[ -3.9   4.1  -3.8  -6.5  14.2 -10.7  -5.9   9.7  -3.6  12.3  -3.9  11.4
  -4.8  -8.8   1.4  -2.1 -13.6   6.8   5.4  15.5   4.9  -5.8  -0.2 -11.0
   8.3   9.1   6.0  -1.4   9.4 -32.9  -6.0] => Q
[  1.6   2.9 -11.0  -1.3  -2.8 -17.0  -1.5  -0.7  -7.1  10.2   3.2   3.9
  -9.3  14.0 -21.4  -3.6   8.5   3.4  -3.7   4.7   4.4   1.8  -2.7  -8.4
   7.4  -1.9   5.3  -1.1   5.1  69.9  -6.4] => X
[ -7.2   0.2   8.5 -10.1   5.9   7.6  11.3  -2.2   1.2  -5.9  -2.5  -9.2
   1.4  -5.5  15.1   3.5  -2.7 -10.3  -1.3  -9.0   1.7  -4.6  -5.7   6.2
 -10.7   7.1  -8.3  -0.9 -14.7 -50.0  -0.6] => D
[ -6.9  -5.2   9.1  -4.2   3.7 -24.8  -4.6   7.5  -9.3 -18.4   5.9  -3.4
   6.0  -6.5  16.3   5.5 -12.0   5.6  -9.2   2.5  18.2  -1.4   6.0  -3.6
  -9.6   1.3   6.7  -1.1  -1.4 -63.5   1.1] => G
[  0.8  -6.4   6.2   4.9   1.3 -26.6  16.3  -7.3 -10.0  -9.7  -0.7  -6.7
   4.8   0.8   4.6   8.7   5.8   8.6  -9.8  -1.3  12.2  12.6  -2.1  -9.9
  -7.7  -3.8   7.5   9.4 -13.4 -12.7  -2.6] => X
[ -2.9   9.3  27.6 -13.8  -3.3  15.0   6.9   3.5  -1.2 -71.8 -10.3 -26.5
   1.5   5.3  21.6 -15.8  -7.1   5.2   5.3 -31.1  -8.0  -4.4 -20.3  22.7
 -30.5  15.8  -2.3  -5.8 -25.1  34.8 -20.5] => V
[ -7.3   9.3   2.8   6.6   5.0   3.1 -12.4   1.7  -1.6  10.4  22.1   3.0
  -3.9   4.8   9.9   9.3  -0.3  -3.2  12.6  13.9  16.5  -6.3   7.9  -7.6
   1.1  -2.9  -2.7 -10.0   4.2 -70.6   5.2] => G
[-22.8  -7.6   1.0  -0.8 -41.5   4.2 -12.6  -0.6   1.2  -3.6   0.4   5.3
  -9.6   4.1   5.0   1.5  -4.0   1.4   0.2 -14.0  -6.5  -5.4  -1.8   3.5
  -4.2  -3.3  -5.1   1.6  -1.5   0.3  -5.3] => V
[  3.3  -0.1  -9.1  13.7 -15.3 -31.1  -6.5  -5.0 -28.6  14.7   6.0   9.9
  -0.9  58.7  -8.7  21.3  -2.3  14.0  -2.7  16.5  14.4   8.3  11.9 -23.1
   4.2 -11.1   7.5   5.6  10.4  -5.7   4.4] => X
[ -5.9   4.8   1.6   7.4  -2.0 -15.1 -16.2  -2.4  -2.7   1.7   5.0  -5.7
   8.6   5.9  -3.3   3.8  -3.3  -2.8   1.6  36.7  18.8   4.2   8.3  -8.3
  -1.7  -2.4   0.1  -4.2   2.2 -20.4   0.8] => V
[  6.7  -2.8   6.0 -13.1  -1.2 -12.3 -11.6   1.9  -1.1  -4.6   0.9  -3.3
 -16.1  19.4  -7.3  -3.4 -12.9 -16.1  -2.5   5.0  -2.4   1.7  -3.1  -0.2
  -8.8   5.2   9.6   4.8   5.3  59.2 -10.6] => X
[ -6.3   2.4  23.7 -16.7 -14.0  31.8   6.2  10.7  11.8 -75.7 -17.7 -24.2
   2.7  18.8  21.8 -11.9 -22.7 -13.4  -0.2 -27.4  -1.1  -1.9 -12.7  20.5
 -39.4  18.0 -17.4   4.3 -22.9   8.2 -16.0] => V
[  2.8   1.0   0.5  14.5  -6.0  -9.0   0.4 -19.6   6.7   6.5 -12.4  -4.2
   2.4   3.9  -1.7   6.6  12.4  -4.7  -6.0   2.6  20.4  11.5  14.4  -8.5
   5.3 -11.8   2.5  -3.1  -8.2 -35.1   6.2] => L
[ -9.1   7.2   8.4   2.5   7.1 -26.4  -7.6   0.8   0.6   8.7  12.4   0.9
  -8.7  -5.4   8.2   8.5 -11.9   3.1  -5.0   8.4   8.8   2.5   6.7  -9.6
   4.4  -9.4   2.2 -11.4   5.7 -59.3   5.8] => V
[ -3.3  -2.0  17.0   3.4  -2.7 -11.1   1.6  -3.2  -1.8 -13.5   3.8  -9.3
   1.9   4.9  13.8   9.3  -5.2   2.5  -1.7  -8.5   6.1  11.9  -0.8   3.9
  -8.0  -0.4   1.0  -1.2  -4.8  -5.0  -0.8] => X
[-11.5  14.9   3.6  -7.7   1.2  15.6   0.7   2.9   3.7  -9.2  -5.3  -7.6
   2.1 -19.2  11.0  -2.3  -5.8  -9.5   6.3  -4.4   6.8  -3.2  -1.3  -1.8
  -5.2  12.2  -8.5  -4.8  25.4 -44.4   7.8] => G
[ -8.5   1.1   9.5   2.3   0.5   4.3  -2.7   9.9  -1.6 -15.9   6.9  -3.4
   8.9  -2.2  15.6   6.9  -5.9  -3.2   4.3   9.3   9.3   2.8  11.2  -6.3
   4.3  -7.1   5.8  -1.0  -1.6 -75.7  11.1] => R
[  1.1   4.1  -2.7   0.6  -4.3 -24.5  -3.2  -4.6  -6.6   0.4   5.6   1.9
  -9.9  14.2 -13.8 -11.1   0.5   8.5   4.7   0.2  13.0  12.3  -0.5  -9.9
   4.3 -16.5  10.3  12.5   9.2  75.7  -5.5] => X
[ -3.3  -4.7  11.1  10.1  -6.9 -15.8   9.9  -4.7   1.8 -26.9   4.4 -10.8
   9.1   4.7  25.0  10.5 -11.4  -8.1   8.6 -11.2  11.7  13.8   1.4  -7.9
 -17.6   7.0  -6.1   0.0 -24.0 -41.1  -5.1] => L
[ -2.7   0.1 -15.1  15.9  -3.7  -4.7  -7.7  -8.5 -19.5  28.3  34.3  12.3
 -11.8   1.8 -20.9  27.2  24.1  -2.5  -4.7  17.6   6.5   2.8  23.8 -12.8
  26.6 -14.2   1.0 -17.6   8.4 -51.5  18.3] => L
[ -4.9  -7.6  -7.8   2.5  -2.5 -18.7   7.1 -14.1  -6.4   9.0  -2.6  10.2
  -5.9  13.4 -19.3  -3.8  16.1   7.0   1.8  16.4   1.6  -5.6  -3.7  -4.1
   9.4  -8.5   4.1  -0.6  11.0  75.7  -4.5] => X
[  4.0  -7.0   5.5  14.5   1.3 -31.9   9.8  -6.9 -11.3   6.9  12.4  -6.2
  10.4  -2.7   5.6  18.0   2.9   8.4  -0.5   5.1  28.8  17.1  11.2   0.8
  10.1  -7.9   5.2  -4.0 -12.7 -75.7   6.2] => L
[  4.1  -4.4  12.1 -12.0   5.8  -4.4  18.4   6.1   3.2 -12.4  -3.0  -1.3
  14.4 -13.0  20.0   4.4 -23.1 -11.2   1.3 -16.6   0.8   5.5  -6.7   7.4
 -17.6  10.5   0.5   2.7  -9.9 -24.7   0.9] => Q
[ -1.1   1.7 -15.9  -7.6 -10.0 -25.3  -2.3  -2.6  -3.4  17.8   7.1  19.1
 -13.0   2.9 -18.6  14.5   9.6   5.0   5.0   4.8   7.2   7.2   5.4 -10.3
  15.7  -9.5   0.0  -2.6   7.7  60.2   0.9] => X
[-16.3   6.8   4.6  -2.8   4.4 -14.7 -21.0  -2.9  -6.7  12.2  14.9   6.1
 -15.6  11.0   6.4   4.4  -4.4  -1.8  -5.6  32.2  23.4  -4.3   8.2 -10.3
  -8.7  -7.2  -2.7   3.3   6.8 -19.6  -1.5] => G
[ -8.2   3.8  12.3   2.5  -4.6  -0.7   6.3  -7.7   2.6 -11.6  -5.1  -0.7
  13.1   2.0  -0.5   5.6  -0.4  -5.4  11.1 -17.4  11.5   3.2   1.4   5.0
 -25.5  -0.6   1.4   4.6 -12.2 -12.8  -4.8] => L
[ -5.4   0.6   3.3   7.3  12.4 -23.4   1.0  -1.7  -9.0  12.7   8.3   0.7
   2.9 -10.1  18.1   9.3  -9.0   3.4   1.7  14.0  16.6   5.6  15.8 -12.9
   3.5  -7.9   3.4  -2.4 -13.9 -75.7  17.3] => D
[ -7.3  -3.7  -8.9   2.1  11.6  15.5 -11.2   4.5   1.9   2.3   2.8  -0.5
  19.7 -15.6  19.3   8.7  -3.1  10.8  -2.5   9.5  12.5   3.9   9.3  -4.8
   3.8   2.2  -1.2  -5.4  -5.1 -75.7  -5.3] => R
[ -3.3  10.2   2.5  -3.5   9.8  23.3 -14.0   5.3   7.2  -4.2   2.8 -10.1
   3.4   2.8  12.1  59.7  -0.9 -10.7  -1.3  10.3   9.0  -9.4   1.8   1.9
  -0.3   4.4 -15.2  -0.7  -3.0 -27.5   4.9] => R
[  4.3   7.1  -5.8   5.9   6.3 -13.4   6.1   6.0  -3.8  -1.3   3.8   7.9
  13.2 -18.8   3.9  10.4  -9.2   7.9  -2.1   3.1  -5.0   5.3   1.5  -6.3
  -6.0   6.6  -2.2   0.3  -4.5 -39.2   4.4] => B
[-15.0  10.9  10.5   5.5  16.9 -19.2  -4.6   4.9  -4.6  -1.1  29.0   7.2
   2.0 -13.2  14.3   7.1 -30.1  10.8   1.6   8.2  18.8   3.4   6.4  -6.8
  -7.3  11.1  -8.8  -6.9   0.9 -75.7   6.5] => D
[  9.5  -6.2   7.6 -13.5  15.1   0.0  11.8  17.7  12.1 -23.5 -12.2  -2.9
   2.7 -11.0   8.2  -6.1 -25.3   1.4   7.4   0.3  -5.9  -4.7 -18.3   6.9
 -16.3  32.4  -3.9  -6.8   3.0   9.5 -12.5] => Q

[  8.4   4.6 -16.5  -4.4  26.4  -1.9 -10.5  -1.1  19.2   2.3 -10.8   4.0
 -33.3   3.3  -8.3  -6.3 -11.9   6.3 -11.6  -0.7  -5.0   0.7  -1.9  16.2
  17.7  -5.2   0.9  -0.6   1.2  11.3 -20.9] => (38)
[ -8.4   5.8 -44.5   2.1   1.9   2.5   3.1 -10.6  -0.1  13.7 -13.3  13.2
 -15.1   2.3  -6.7  18.3   1.2  -4.8 -80.5   9.3   0.4 -47.9  -4.8  -5.7
  21.0  -3.6  -2.4   3.6   1.7  14.8  -9.1] => (41)
[  6.5   3.7 -26.0  12.2  -2.0   6.8   6.1   0.4   4.9 -11.9  -1.4   4.7
  -4.7  -4.7   5.3 -10.5  -0.4   9.1   0.9   4.0   9.8  -1.4  -5.9 -16.6
   5.5  -2.6  -5.4 -10.3   0.5 -10.0 -29.1] => (34)
[  1.4   8.7 -20.8   0.9   0.1  -6.3  23.9   9.6   8.0  -8.0  -4.0   2.5
  -4.3  -5.0   2.8  -5.9  -6.2  15.4   2.1  -1.5  12.3  44.5   9.6   5.7
  -6.3  -1.9  -3.5  -5.2  -1.6 -17.6   1.4] => (34)
[ -0.4   1.5 -49.4  16.5 -17.0  12.3  14.6  -2.9 -12.7  -6.4  -4.5  13.7
   2.2   9.8  13.5  -6.0  -9.0   7.1   3.7   1.0  10.0   8.7   0.7 -12.5
  -4.9   3.2  -6.4  -4.3  19.3 -13.1 -13.7] => (41)
